Below is a small trained network, with its code and all its weights. Each question gives an input and a class and asks what happens when units are switched off, that is, made to give their printed mean instead of their output.

import numpy as np


def w(rows, s, z=0):
    codes = np.array(rows[::2]) - 128.0
    scale = np.full(codes.shape[1], s)
    scale[-1] = z or s
    return codes * scale


def norm(h):
    return h / np.sqrt((h * h).mean(-1, keepdims=True) + 1e-5)


def f(y):
    return np.maximum(y, 0)


def log_softmax(a):
    a = a - a.max(-1, keepdims=True)
    return a - np.log(np.exp(a).sum(-1, keepdims=True))


def net(x, mask):
    res = np.array(x, float).reshape(1, 5) / 4 @ E
    u = 0
    for l in range(3):
        y = f(norm(res) @ A[l][:, :-1].T + A[l][:, -1])
        res = res + np.where(mask[u : u + 9], y, B[l][:, -1]) @ B[l][:, :-1]
        u += 9
    return log_softmax(norm(res)[-1] @ U[:, :-1].T + U[:, -1])


A, B = {}, {}
E = w([
[41,166,129,135,213,114,175,16,105,134],'x0',
[128,131,127,141,115,143,122,112,143,127],'x1',
[94,180,148,248,30,3,177,157,82,139],'x2',
[216,165,101,77,113,66,92,44,101,220],'x3',
[61,136,136,82,114,76,61,145,182,117],'x4',
],0.0055)
A[0] = w([
[37,186,106,164,191,106,170,67,131,138,30],'L0N1',
[101,156,189,188,115,111,169,173,126,60,155],'L0N2',
[212,75,87,173,41,103,62,226,158,134,41],'L0N3',
[136,163,166,123,59,93,108,118,68,236,81],'L0N4',
[5,131,123,106,100,69,43,162,183,139,39],'L0N5',
[87,100,125,118,125,87,89,131,182,140,42],'L0N6',
[53,129,108,43,92,66,51,144,183,128,20],'L0N7',
[243,97,85,223,132,201,255,110,40,150,2],'L0N8',
[165,149,86,162,107,169,78,176,117,121,70],'L0N9',
],0.005,0.0052)
B[0] = w([
[80,143,185,52,86,177,177,72,89,129,196],'L0N1',
[93,72,67,171,135,160,145,176,144,135,255],'L0N2',
[79,221,223,2,82,163,225,136,87,165,204],'L0N3',
[106,72,50,128,135,146,133,152,177,124,187],'L0N4',
[188,174,188,203,191,125,82,117,93,88,198],'L0N5',
[171,118,164,155,145,118,97,110,80,92,142],'L0N6',
[232,185,196,172,203,149,80,113,61,55,178],'L0N7',
[198,216,220,194,204,122,11,126,72,78,196],'L0N8',
[94,150,162,92,141,152,138,131,108,161,151],'L0N9',
],0.0056,0.0043)
A[1] = w([
[198,121,82,101,108,61,101,78,146,180,32],'L1N1',
[167,148,116,130,90,46,100,76,123,254,29],'L1N2',
[117,127,63,187,79,45,142,149,143,127,3],'L1N3',
[116,70,135,78,138,189,134,106,154,151,50],'L1N4',
[43,124,127,121,144,90,188,26,81,147,34],'L1N5',
[210,156,86,94,120,76,104,95,99,212,30],'L1N6',
[91,151,105,204,29,59,133,135,98,142,56],'L1N7',
[114,212,161,183,120,83,163,148,57,117,108],'L1N8',
[73,163,154,97,108,13,49,127,185,81,68],'L1N9',
],0.0062,0.0039)
B[1] = w([
[71,196,40,140,131,111,107,220,126,64,169],'L1N1',
[57,162,36,167,123,178,151,181,89,73,186],'L1N2',
[170,2,109,135,128,95,131,94,147,176,167],'L1N3',
[125,95,106,128,123,3,103,109,136,176,176],'L1N4',
[135,187,183,54,25,112,175,136,124,126,215],'L1N5',
[85,162,58,153,117,140,126,181,130,16,189],'L1N6',
[180,63,114,118,187,100,121,100,209,232,217],'L1N7',
[157,64,142,106,171,123,90,45,171,189,254],'L1N8',
[202,169,179,204,187,203,88,114,82,135,183],'L1N9',
],0.0059,0.0048)
A[2] = w([
[168,148,161,203,136,105,126,120,118,116,97],'L2N1',
[127,23,157,156,133,150,167,137,154,112,28],'L2N2',
[96,115,132,176,53,68,162,93,169,222,92],'L2N3',
[129,60,80,54,205,158,36,99,186,81,79],'L2N4',
[223,98,116,160,15,131,100,181,121,135,73],'L2N5',
[3,23,121,235,128,175,165,198,152,24,31],'L2N6',
[71,170,157,112,150,92,197,13,100,101,74],'L2N7',
[189,132,161,45,25,115,138,199,158,120,47],'L2N8',
[180,80,40,55,170,153,79,81,140,116,5],'L2N9',
],0.0058,0.0025)
B[2] = w([
[180,125,124,137,165,158,102,113,161,126,181],'L2N1',
[78,147,71,126,135,93,97,85,137,109,185],'L2N2',
[140,41,102,91,178,191,130,176,160,139,214],'L2N3',
[169,76,125,217,92,85,173,129,127,212,243],'L2N4',
[83,114,205,71,118,139,138,41,117,91,177],'L2N5',
[167,234,2,92,99,64,87,108,83,95,254],'L2N6',
[133,115,217,82,37,170,115,226,129,117,235],'L2N7',
[31,167,194,107,106,141,197,5,103,134,188],'L2N8',
[96,75,141,198,140,73,154,166,170,141,200],'L2N9',
],0.006,0.0046)
U = w([
[82,141,216,33,71,149,191,131,118,138,252],'0',
[141,10,95,166,152,90,155,145,173,197,62],'1',
[106,195,12,125,117,106,118,157,109,64,74],'2',
[191,158,215,187,191,135,63,115,98,89,107],'3',
],0.012,0.0012)

Each question gives the input, the list of numbers given to net, and the class t.
The units are the neurons (one row each of A and B). Each row of codes is followed by its name. A weight is (code - 128) times the scale printed after its matrix; where a second scale follows, it is the last column's (A, B and U).
mask holds one flag per neuron, layer by layer. A switched-off neuron (its flag False) gives its mean, the last column of its row in B, instead of its output. The means were averaged over made-up inputs and are rounded, as every weight is.
A unit's drop is (log p(t) with every unit on - log p(t) with that unit switched off) / (log p(t) with every unit on - log p(t) with every unit switched off).
The circuit of an input: a set's keep is (log p(t) with only the set's units on - log p(t) with every unit switched off) / (log p(t) with every unit on - log p(t) with every unit switched off). Starting from the 12 units with the biggest drops (on a tie, the unit counted first), units are removed one at a time, each time the one whose removal leaves the highest keep (on an exact tie, the one counted first), for as long as the keep stays at least 0.8.
circuit, biggest first: the units of the circuit, biggest drop first
most important unit: the unit with the biggest drop
k most important neurons: the k neurons with the biggest drops, biggest first
k most important neurons of layer l: the k neurons of layer l with the biggest drops, biggest first
drop of u: that unit's drop, to one decimal
input [0,-8,5,7,3], class 2: circuit, biggest first => (L1N2)
input [4,-1,3,5,0], class 2: 2 most important neurons of layer 0 => (L0N3 L0N4)
input [1,-1,5,-4,7], class 3: 3 most important neurons => (L0N5 L1N9 L0N7)
input [-2,3,-6,1,7], class 3: 3 most important neurons of layer 0 => (L0N7 L0N2 L0N5)
input [-7,-7,-5,8,-8], class 2: 2 most important neurons => (L1N6 L1N1)
input [-8,-2,-5,8,-3], class 0: 2 most important neurons => (L0N3 L2N8)
input [6,5,6,-3,-1], class 0: 4 most important neurons => (L0N1 L1N5 L2N7 L2N4)
input [-1,4,-6,1,6], class 1: 2 most important neurons => (L2N4 L0N8)
input [-8,-8,-8,3,-4], class 0: circuit, biggest first => (L2N8 L0N3)
input [6,-1,-8,-5,7], class 1: 3 most important neurons => (L2N4 L0N3 L0N8)
input [-4,-1,2,7,-7], class 2: 2 most important neurons => (L1N6 L1N2)
input [-5,2,-7,-4,1], class 1: 2 most important neurons => (L2N4 L1N5)
input [4,-3,5,6,1], class 2: 2 most important neurons => (L1N2 L1N1)
input [0,4,-2,4,6], class 3: most important neuron of layer 0 => (L0N7)
input [7,5,-3,-8,-1], class 2: 4 most important neurons => (L2N6 L0N3 L1N8 L0N2)
input [4,3,-1,0,5], class 3: 2 most important neurons => (L0N5 L0N7)
input [8,5,-6,2,-7], class 0: 2 most important neurons => (L2N7 L1N5)
input [7,-2,-2,-8,-4], class 2: 2 most important neurons => (L2N6 L0N3)
input [2,-5,5,6,-5], class 2: 2 most important neurons => (L1N2 L1N6)
input [-5,1,6,-8,-7], class 2: most important unit => L2N6
input [-6,-6,-3,-3,-6], class 0: 3 most important neurons of layer 0 => (L0N3 L0N5 L0N7)
input [-3,7,8,-6,-2], class 1: drop of L1N7 => 1.1
input [-4,8,7,-1,-3], class 1: drop of L1N7 => 0.1
input [-1,-6,7,1,6], class 1: drop of L1N7 => 0.2
input [-1,8,-4,-7,-5], class 2: drop of L2N6 => 0.4
